Each row has a name. After each piece below comes the name of the row it's from, unless a question asks for something else. Each question is about the rows just above it. Places in a row count from 0.

tof: [107 104 122  80]
gesu: [115  77 135 152]
Kof: [115  78 135 152]
fuf: [ 92 145 125  86]
Pif: [114 104 122  80]
Kof in full: -> [115  78 135 152]
The row with [114 104 122  80] is -> Pif
Go on from [145 125] to the end of its row. -> [86]
After [107 104 122], its row goes on with -> [80]

goru: [128  87 106 144 159 143 133 114 125]
nelip: [161 131 158 144 154 128 134 114 125]
Bazu: [128 150  95 144 154  91 130 140 125]
pid: [128 150 101 141 153 128 123 114 125]
Duse: [130 149 101 141 154 128 123 114 125]
Dab: [128 150 101 142 154 187 121 114 110]
sufa: [128 150 101 144 154 128 150 114 125]
Go on from [154 128 123] to the end of its row. -> [114 125]
[131] is at row and place -> nelip, 1
Row and place of [153] in the named rows: -> pid, 4
After [128 150 101 142], its row goes on with -> [154 187 121 114 110]
The rest of the row after [150 101 141]: -> [153 128 123 114 125]

Ber: [138 116 110 106 106 142 112 134]
Kuga: [142 124 141 150 133 116 178  95]
Tagi: [130  96 119 105 106  96 173 133]
ratik: [ 93  99 105 171 133 114 142 104]
paf: [153 130 150 146 133 117 188  92]
Where in the named rows is [117]? -> paf, 5
Go on from [106 106] to the end of its row. -> [142 112 134]

res: [167 106 111 136 122  80 153 142]
Fas: [134 166 136  76 135 171 122 145]
tilo: [157 130 143 136 111  91 110 156]
kopaf: [110 167 136  76 135 171  82 103]
Duven: [ 94  83 102 131 144 168 104  92]
[131] is at row and place -> Duven, 3
res in full: -> [167 106 111 136 122  80 153 142]
Go on from [167 136  76 135 171] to the end of its row. -> [ 82 103]

lan: [ 87 171  99 168  98  85  98  98 171 122  98 120 122  99  98  70 164]
Fup: [ 87 173  99 169  98  86  99  99 173 121  99 121 121  99  99  72 166]
lelut: [ 87 171  99 168  98  85  98  98 171 123  98 129 128 154 155 174  95]
godo: [ 88 173  98 169  98  85  98  98 172 122  98 122 121  99  98  72 165]
After [155 174], its row goes on with -> [95]
asked: [ 88 173  98 169  98  85  98  98 172 122  98 122 121  99  98  72 165] -> godo
After [120 122  99  98  70], its row goes on with -> [164]
lan in full: -> [ 87 171  99 168  98  85  98  98 171 122  98 120 122  99  98  70 164]
Where in the named rows is [164]? -> lan, 16
The rest of the row after [171 122]: -> [ 98 120 122  99  98  70 164]

